Each row has a name. After each piece below comes the name of the row it's from, unless a question asks for something else. Each question is about the rows just above it. Places in a row count from 1.

[ 41.4 -81.3 -49.6  17.7 -18.3]  L
[-28.3   6.6 -48.2  44.3  45.3]  J
[-27.5 -10.8  44.4 -26.8  13.3]  T
[49.9 31.6 14.6 46.0 61.3]  Q
[ 48.0  -1.4 -12.2 -12.2 -12.2]  A
[  0.8  44.2 -26.4 -33.9  32.0]  Y
[-92.8   2.4 -29.9   3.4   7.8]  C
[ -7.4 -56.3 -61.3  -9.1   6.7]  F
[-81.4 -49.6 -42.7   5.5 -26.6]  K
[-27.5 -72.3 -28.9  15.0   5.0]  R
[ 44.4 -27.5 -26.8 -10.8  -4.6]  V
[-19.1 -33.9 -60.9   4.2  44.3]  W
Which value is in both W and J? => [44.3]
How many times does A hold [-12.2]? => 3
The one value in V and R: => [-27.5]
[-10.8 -26.8] is which row, read backwards? => V
[-10.8 -26.8 -27.5  44.4] is which row, read backwards? => V
find: [-81.3 -49.6] => L

